Below is a small trained network, with its code and all its weights. Each question gives an input and a target symbol and asks what happens when units are switched off, that is, made to give their printed mean instead of their output.

import numpy as np


def w(rows, s, z=0):
    codes = np.array(rows[::2]) - 128.0
    scale = np.full(codes.shape[1], s)
    scale[-1] = z or s
    return codes * scale


def norm(h):
    return h / np.sqrt((h * h).mean(-1, keepdims=True) + 1e-5)


def f(y):
    return y / 2 * (1 + np.tanh(0.7978845608 * (y + 0.044715 * y**3)))


def softmax(a):
    e = np.exp(a - a.max(-1, keepdims=True))
    return e / e.sum(-1, keepdims=True)


def log_softmax(a):
    a = a - a.max(-1, keepdims=True)
    return a - np.log(np.exp(a).sum(-1, keepdims=True))


def net(x, mask):
    ids = ['ΓΔΞΠΣΨαεζηθλμτφω'.index(c) for c in x.split()]
    T = len(ids)
    res = E[ids] + P[:T]
    u = 0
    for l in range(3):
        r = norm(res)
        for j in range(2):
            rows = slice(2 * j, 2 * j + 2)
            q, k, v = (r @ M[l][rows].T for M in (Q, K, V))
            z = softmax(np.where(np.tri(T) > 0, q @ k.T / 2**0.5, -1e9)) @ v
            o = O[l][rows]
            res = res + np.where(mask[u + j], z, o[:, -1]) @ o[:, :-1]
        u += 2
        y = f(norm(res) @ A[l][:, :-1].T + A[l][:, -1])
        res = res + np.where(mask[u : u + 4], y, B[l][:, -1]) @ B[l][:, :-1]
        u += 4
    return log_softmax(norm(res)[-1] @ U[:, :-1].T + U[:, -1])


Q, K, V, O, A, B = {}, {}, {}, {}, {}, {}
E = w([
[111,58,122,200,107,178,103,95],'Γ',
[122,116,169,177,104,193,104,81],'Δ',
[145,142,143,198,107,107,122,72],'Ξ',
[87,93,181,127,101,174,125,93],'Π',
[59,82,163,129,131,176,135,114],'Σ',
[159,164,165,191,79,123,90,71],'Ψ',
[125,135,83,147,80,135,99,37],'α',
[115,121,101,104,92,181,61,48],'ε',
[91,140,95,155,73,94,166,43],'ζ',
[98,118,153,149,42,139,211,81],'η',
[100,197,153,165,110,30,115,104],'θ',
[87,105,85,74,48,203,144,65],'λ',
[90,146,181,175,125,85,253,187],'μ',
[87,128,70,133,142,15,192,150],'τ',
[142,167,177,80,137,133,46,184],'φ',
[176,168,148,151,72,171,188,160],'ω',
],0.013)
P = w([
[188,45,112,186,120,87,111,107],'0',
[40,124,204,139,180,157,128,50],'1',
[18,201,128,187,77,160,89,122],'2',
[160,97,162,107,28,67,89,118],'3',
[98,193,180,80,205,156,168,53],'4',
[51,249,85,125,96,182,121,173],'5',
[175,144,124,54,45,89,112,163],'6',
[128,238,123,38,185,166,176,97],'7',
[65,211,114,116,139,231,139,237],'8',
],0.014)
Q[0] = w([
[79,161,196,67,190,130,190,5],'0.h1',
[109,194,170,70,166,151,166,108],'0.h1',
[89,129,117,122,96,107,114,152],'0.h2',
[127,109,139,148,120,146,108,153],'0.h2',
],0.022)
K[0] = w([
[152,252,60,15,66,106,162,190],'0.h1',
[141,197,110,75,111,163,154,213],'0.h1',
[94,142,128,130,76,122,115,157],'0.h2',
[112,101,136,168,99,127,111,135],'0.h2',
],0.018)
V[0] = w([
[233,176,236,165,120,244,54,172],'0.h1',
[123,147,108,99,210,58,3,160],'0.h1',
[83,155,178,120,160,139,168,56],'0.h2',
[225,66,157,75,237,132,154,104],'0.h2',
],0.015)
O[0] = w([
[182,105,133,192,169,250,156,118,142],'0.h1',
[130,132,48,163,181,105,100,121,40],'0.h1',
[130,173,178,86,166,149,67,156,201],'0.h2',
[58,95,101,61,173,74,176,103,6],'0.h2',
],0.012,0.016)
A[0] = w([
[251,104,140,127,143,132,114,125,71],'0.n1',
[142,151,100,148,84,106,110,171,119],'0.n2',
[38,129,96,120,147,122,69,108,224],'0.n3',
[25,186,98,147,187,152,103,86,4],'0.n4',
],0.021,0.0027)
B[0] = w([
[53,139,113,94,78,39,113,155,254],'0.n1',
[128,85,121,179,127,207,135,166,211],'0.n2',
[140,215,184,106,90,135,165,88,173],'0.n3',
[190,89,120,140,146,78,5,191,173],'0.n4',
],0.017,0.0096)
Q[1] = w([
[143,75,62,169,64,153,176,139],'1.h1',
[71,249,162,184,251,242,113,106],'1.h1',
[252,67,97,182,92,64,166,155],'1.h2',
[134,43,165,116,69,79,133,128],'1.h2',
],0.024)
K[1] = w([
[115,88,147,218,104,136,135,104],'1.h1',
[157,196,121,89,148,220,114,251],'1.h1',
[92,84,167,184,135,98,84,25],'1.h2',
[128,98,135,154,137,100,171,105],'1.h2',
],0.028)
V[1] = w([
[107,112,167,204,64,155,65,236],'1.h1',
[245,29,170,12,98,44,104,197],'1.h1',
[109,49,56,10,58,242,16,2],'1.h2',
[140,212,121,125,30,112,92,15],'1.h2',
],0.021)
O[1] = w([
[208,107,142,169,97,176,70,181,254],'1.h1',
[156,19,135,101,149,92,110,101,136],'1.h1',
[68,171,101,85,104,199,53,5,124],'1.h2',
[159,143,100,54,84,182,123,157,196],'1.h2',
],0.017,0.024)
A[1] = w([
[120,187,164,155,206,253,219,155,75],'1.n1',
[153,102,215,106,182,149,178,101,116],'1.n2',
[160,105,155,146,134,90,153,202,180],'1.n3',
[33,204,72,149,152,112,142,128,4],'1.n4',
],0.029,0.0031)
B[1] = w([
[197,114,124,42,188,199,67,255,225],'1.n1',
[195,145,194,157,125,167,158,141,181],'1.n2',
[127,205,71,148,131,97,136,59,254],'1.n3',
[73,136,26,163,184,181,187,248,136],'1.n4',
],0.023,0.016)
Q[2] = w([
[126,88,122,145,97,149,193,76],'2.h1',
[164,168,168,106,245,181,109,114],'2.h1',
[181,162,184,100,254,185,115,102],'2.h2',
[146,100,92,165,119,181,114,103],'2.h2',
],0.03)
K[2] = w([
[62,111,196,142,147,71,133,77],'2.h1',
[148,248,179,126,119,150,31,230],'2.h1',
[169,252,208,128,121,196,33,249],'2.h2',
[165,95,70,148,113,202,118,114],'2.h2',
],0.024)
V[2] = w([
[251,141,132,101,167,232,224,31],'2.h1',
[122,57,44,229,84,144,134,101],'2.h1',
[100,77,224,146,109,169,99,180],'2.h2',
[112,228,161,203,85,151,113,123],'2.h2',
],0.022)
O[2] = w([
[186,178,192,152,242,168,252,97,226],'2.h1',
[205,204,155,148,147,140,56,177,122],'2.h1',
[119,139,125,195,71,209,120,166,215],'2.h2',
[108,185,133,121,31,128,135,82,248],'2.h2',
],0.012,0.014)
A[2] = w([
[136,103,230,82,103,102,139,203,134],'2.n1',
[83,157,114,122,197,26,149,254,74],'2.n2',
[87,53,63,179,103,77,212,142,228],'2.n3',
[92,165,53,126,229,159,33,125,3],'2.n4',
],0.031,0.0052)
B[2] = w([
[94,119,71,145,148,105,156,128,251],'2.n1',
[114,89,197,87,195,175,86,151,175],'2.n2',
[108,128,150,175,3,126,152,144,152],'2.n3',
[69,103,88,177,152,48,163,103,168],'2.n4',
],0.036,0.013)
U = w([
[83,111,90,229,162,53,80,107,253],'Γ',
[121,125,142,232,47,172,77,157,164],'Δ',
[81,130,194,75,214,81,74,129,247],'Ξ',
[87,100,199,191,183,186,118,37,152],'Π',
[65,66,137,161,65,161,251,131,131],'Σ',
[184,164,86,82,91,15,55,122,35],'Ψ',
[90,182,152,28,92,175,125,57,18],'α',
[37,186,35,102,148,106,146,143,229],'ε',
[165,52,12,92,90,83,153,132,74],'ζ',
[183,33,60,200,165,178,191,127,104],'η',
[147,137,123,89,168,158,151,242,94],'θ',
[148,2,108,106,117,134,58,67,150],'λ',
[186,21,216,198,123,63,137,156,61],'μ',
[77,83,188,100,44,54,103,168,129],'τ',
[1,87,168,204,199,169,130,150,150],'φ',
[135,238,167,176,162,87,175,83,117],'ω',
],0.0098,0.0032)

Each question gives the input, a string of symbols that net reads in full, and the target symbol t.
The units are the heads (2 rows each of Q, K, V and O) and the neurons (one row each of A and B). Each row of codes is followed by its name. A weight is (code - 128) times the scale printed after its matrix; where a second scale follows, it is the last column's (O, A, B and U).
mask holds one flag per unit, layer by layer, with each layer's heads first. A switched-off unit (its flag False) gives its mean, the last column of its rows in O or B, instead of its output. The means were averaged over made-up inputs and are rounded, as every weight is.
A unit's drop is (log p(t) with every unit on - log p(t) with that unit switched off) / (log p(t) with every unit on - log p(t) with every unit switched off).
The circuit of an input: a set's keep is (log p(t) with only the set's units on - log p(t) with every unit switched off) / (log p(t) with every unit on - log p(t) with every unit switched off). Starting from the 12 units with the biggest drops (on a tie, the unit counted first), units are removed one at a time, each time the one whose removal leaves the highest keep (on an exact tie, the one counted first), for as long as the keep stays at least 0.8.
units of the circuit, in order: the units of the circuit, biggest drop first
top k neurons: the k neurons with the biggest drops, biggest first
k most important neurons of layer l: the k neurons of layer l with the biggest drops, biggest first
which heads matter: for each layer, one digit per head in row order, 1 if its drop is at least 0.15 and else 0, layers parted by /
input α λ θ λ Σ ε λ, target α: top 3 neurons	[0.n1; 0.n4; 1.n1]
input Σ η Σ μ τ, target Ξ: units of the circuit, in order	[0.h1; 2.n2]
input ε φ ω ζ Ψ, target θ: units of the circuit, in order	[0.h1; 1.n1; 0.h2]
input Σ ε Δ Π, target Σ: which heads matter	11 / 10 / 10
input Γ θ τ τ ε φ Δ, target Γ: which heads matter	01 / 11 / 11
input Ξ Γ Π ω, target Ξ: top 2 neurons	[0.n2; 2.n2]
input Π α ε Ξ Γ θ τ ζ, target Ξ: units of the circuit, in order	[0.h1; 2.n2; 1.h1]
input Σ η Π ζ, target Σ: most important neuron of layer 0	[0.n2]
input μ Δ η Δ ε μ τ, target μ: units of the circuit, in order	[0.h2; 0.n1; 1.h2]
input μ Σ λ Π, target μ: units of the circuit, in order	[0.h2; 1.h2]
input θ Δ Ψ μ Σ, target ω: units of the circuit, in order	[1.h2; 1.n3; 0.h1]
input Ψ Π ω Δ Δ Σ Γ, target Ψ: top 2 neurons	[0.n1; 1.n3]
input τ μ ω Γ Ψ ζ ε, target τ: top 2 neurons	[0.n1; 1.n1]
input ε λ ε Ξ, target ε: most important neuron of layer 0	[0.n1]
input θ μ α ζ η, target Σ: which heads matter	11 / 10 / 00
input μ η ζ μ Γ Δ Ξ, target μ: which heads matter	01 / 11 / 01
input λ Δ η Σ, target λ: top 2 neurons	[0.n1; 1.n1]
input μ φ Σ μ, target μ: which heads matter	01 / 11 / 01
input Σ Δ Γ Σ, target Σ: which heads matter	11 / 10 / 10
input λ Π ε μ Π, target ω: which heads matter	00 / 01 / 00
input Δ μ Δ θ φ, target Γ: units of the circuit, in order	[0.h1; 2.n4; 0.h2]
input τ Ψ Δ θ Π μ Γ, target τ: which heads matter	11 / 10 / 01
input ε Σ ω λ, target ε: 2 most important neurons of layer 0	[0.n4; 0.n1]
input θ ω Ξ Ψ Δ ε μ λ, target ω: which heads matter	11 / 11 / 00
input α Δ Ψ Ξ ζ Δ Σ θ, target Ψ: top 4 neurons	[0.n4; 0.n1; 0.n3; 1.n2]
input μ θ Δ Δ Δ Π Ψ, target μ: which heads matter	01 / 11 / 01
input μ ω Ψ λ ζ Ψ Σ, target μ: 2 most important neurons of layer 1	[1.n3; 1.n1]
input μ Δ φ λ Ξ Δ Δ α, target ζ: which heads matter	11 / 10 / 00
input Γ Δ μ μ τ φ η Σ, target Γ: top neuron	[0.n4]
